sesel: [120 125 111 151 173 151 189  55 143 121 110 188  83 184 143 119 145 108
 111 170 161  99 126 123 184 118  85 178 103 143 123 121 147  96 154 187
  92 109 103 110 126 132 102 108 139 125 184 103 187 140 159 249  77 127
 133 213 217 161 123 104  85 172 140]
zosag: [111 111 187 123  55 103 145 125 143 109  83 121 127 147 103 217 104 188
  77 126 170 120  85 110 173 141 184 143 151  96 125 213 126 151 159 172
 118 123 249 119 213 102 178 110 121 189 123 108  92 132 139 161 184  99
 154 184 133 140 161 108 187 143  85]
mubaz: [118 114 156 138  59 106 119 116 158 110  90 121 130 127 106 147 104 164
  80 130 155 124  90 109 145 155 134 132 142 101 123 173 132 139 131 156
 124 137 197 121 160 110 168  88 117 189 136  99  97 136 101 163 174  94
 139 154 143 152 111 112 156 150  84]
mefip: [160 167 126 108  61 169 140 109 160 160 136 153  95 116 106 113 146 128
  89 126  89 153 102 156 130 118 117 158 130 123 159 184 144 133 154 131
 109 130 106 125  97 106 122  88  94 130 116 136 113 136 158 110 132 144
 142 114  76  88  91 128 108 128 123]
tinuf: [122 118 133 159  61 110 106 116 167 106  94 126 128 116 112 108 108 144
  89 136 142 130  97 109 130 169 109 126 132 106 128 144 136 128 114 146
 130 160 153 125 123 123 154  76 117 184 156  95 102 140  88 158 160  91
 131 130 153 158  89 113 136 160  88]
key -> tag
[132] -> k275
[140] -> k942
[136] -> k592
[110] -> k890
join tinuf 49:   k942
asked: [120 125 111 151 173 151 189  55 143 121 110 188  83 184 143 119 145 108
 111 170 161  99 126 123 184 118  85 178 103 143 123 121 147  96 154 187
  92 109 103 110 126 132 102 108 139 125 184 103 187 140 159 249  77 127
 133 213 217 161 123 104  85 172 140]  sesel
order: [158 160  91 131 130 153 158  89 113 136 160  88 122 118 133 159  61 110
 106 116 167 106  94 126 128 116 112 108 108 144  89 136 142 130  97 109
 130 169 109 126 132 106 128 144 136 128 114 146 130 160 153 125 123 123
 154  76 117 184 156  95 102 140  88]  tinuf
order: [ 88 160 136 113  89 158 153 130 131  91 160 158  88 140 102  95 156 184
 117  76 154 123 123 125 153 160 130 146 114 128 136 144 128 106 132 126
 109 169 130 109  97 130 142 136  89 144 108 108 112 116 128 126  94 106
 167 116 106 110  61 159 133 118 122]  tinuf
order: [ 85 143 187 108 161 140 133 184 154  99 184 161 139 132  92 108 123 189
 121 110 178 102 213 119 249 123 118 172 159 151 126 213 125  96 151 143
 184 141 173 110  85 120 170 126  77 188 104 217 103 147 127 121  83 109
 143 125 145 103  55 123 187 111 111]  zosag
count sesel: [102]  1

pima: [ 50  94  50 107  98 124  82]
vasat: [119 131 143 123  99 147  20]
kifum: [135 147 141 143 116 133  32]
Guko: [119 131 143 123  99 137  91]
kel: [133 126 125  91 110 151  52]
Nub: [ 71  82 119 108 153 125 106]
Ket: [112  92 150  92 135  94  65]
Rupi: [ 98 109 109  81 103 109 141]
zeve: [ 78  84 129  48 122 131  95]
Valu: [ 43  92 113  97 122 122 142]
Vosu: [106  82 108  70 153 119 125]
order: [106  71  82 119 108 153 125]  Nub
order: [ 70  82 106 108 119 125 153]  Vosu
Table of tags by key:
[106] -> k927
[135] -> k48
[78] -> k478
[119] -> k412
[82] -> k670
[72] -> k172
[71] -> k408
[120] -> k431
[98] -> k978
[134] -> k718
join Nub 0:   k408
asked: [106  82 108  70 153 119 125]  Vosu
count pima: [98]  1
asked: [ 50  94  50 107  98 124  82]  pima

seb: [104  40  76  55  25  59  86  57  67 114  92  68 115  71 120  49  67  49]
Fafu: [ 55  79  38 102 102  38  35  26  48  34  29  52  46  44  59  91  85  69]
Kaba: [184 128 222 102 121 211 204 218 199 227 208 225 181 197 202 141 165 187]
subu: [200 199 212 183 171 222 218 213 205 223 230 224 164 223 224 233 163 209]
gutav: [46 50 58 44 78 29 43 55 51 28 28 36 30 32 48 48 96 32]
vod: [163 205 224 224 230 223 200 183 221 218 164 171 223 213 199 212 233 209]
vivod: [150  51 138  55  37  74 152 139  61 101 163  80 105 121  58  41  36  50]
dube: [198 166 216 146 164 212 202 218 221 223 195 219 183 226 213 181 169 196]
Potu: [ 51  85  41 111 115  61  39  31  55  42  25  44  61  54 111 126 119 104]
vavok: [200 199 212 183 171 222 218 213 205 223 230 216 221 199 146 137 185 184]
lazub: [198 166 216 146 164 212 202 218 221 223 195 219 183 226 213 181 169  37]
vut: [ 85 232 130 219 209 129  79 131 177  81 114 114 198 119  77 194 194 179]
order: [164 212 202 218 221 223 195 219 183 226 213 181 169  37 198 166 216 146]  lazub
order: [163 164 171 183 199 200 205 209 212 213 218 222 223 223 224 224 230 233]  subu
key -> tag
[130] -> k525
[178] -> k6
[205] -> k856
[50] -> k502
[177] -> k806
[176] -> k736
[55] -> k18
[61] -> k832
[51] -> k727
[221] -> k583
join vut 8:   k806

Mobo: [ 41  73  70  49  26 151  90 177  36 222 148 161 196 222 133 145  66  46
  78 221 214 154 222 177 142 143  51 115 148 226 148  74 143  42 133]
kibol: [121 104 168 199 108  54 203 113  80  83  94  47 116  51  89 196 225  73
 208 144 227  64  96  57  67  26 172 206  75 140  44 221  71 223 195]
fanu: [198  81 226 122 153 200 161 118 187  97 159 127  77 129  47 129  60 168
 148 110 169  31 155  74  63 125 102 167 227  26  95 218 229  41  42]
Pipa: [143 134 146  26 118 212  83 190 175  30 167 119 124  52 104 104 117 131
 172 207 181 151 196 150 227 116 125  43 200 152 209  66  41 100 202]
Pana: [195 192  44  46  37  51 101 188 213  48 202 223  56  55 225  30 153 107
 179 142 202 114 124  95 206 141  70 112  87  59 145  38 227  89 126]
key -> tag
[59] -> k501
[189] -> k539
[153] -> k433
[190] -> k904
[188] -> k145
join Pana 7:   k145
count Mobo: [222]  3

dop: [212  42 158 110 155 136 155 133 168 174 129 150 152 122]
Mak: [118 102 130 189 158 120 110 140  91 156 150 137 136  73]
gud: [198  54 153 114 149 132 148 135 166 158 135 138 147 124]
Febor: [171  78 143 120 139 131 141 128 151 153 130 135 141 125]
ful: [ 89  91 136 239 208 123  72 154  29 166 159  12 158  90]
tags:
[138] -> k443
[131] -> k55
[120] -> k867
[132] -> k377
[133] -> k318
[139] -> k782
join gud 5:   k377
asked: [ 89  91 136 239 208 123  72 154  29 166 159  12 158  90]  ful
count ful: [89]  1

bim: [146 117 135 137 157 105 157]
gemeb: [141 119 116 149 148  77 136]
dal: [123 122  76 208 120  31  88]
tagi: [156 114 147 128 172 111 177]
vimen: [ 88 146 100 130  65 147  58]
ruviz: [115 129  91 171 106  79  85]
geva: [ 77 155 109 104  48 189  49]
buk: [141 119 117 160 150  79 138]
gaz: [129 134 155  87 129 155 148]
feg: [167 109 152 130 190 100 194]
valod: [156 114 147 128 119 158 127]
sigap: [115 129  91 171 106  79 163]
tags:
[130] -> k551
[128] -> k389
[100] -> k753
join vimen 3:   k551
count gaz: [148]  1
order: [148 155 129  87 155 134 129]  gaz
asked: [115 129  91 171 106  79 163]  sigap

nas: [47 66 45 64]
vofe: [64 45 64 64]
Kig: [ 64 100  71 145]
Guse: [151 157  95 156]
togof: [189 187 168 174]
bem: [49 49 65 79]
Zefu: [19 16 44 47]
pema: [65 73 81 66]
tinit: [155 196 141 159]
Silu: [100  73  81  66]
Galig: [197 215 215 197]
Vede: [151 157 147 156]
order: [45 64 64 64]  vofe
tags:
[67] -> k56
[159] -> k643
[158] -> k17
[156] -> k26
[174] -> k780
[66] -> k508
[145] -> k885
join pema 3:   k508
count vofe: [65]  0
count Galig: [196]  0

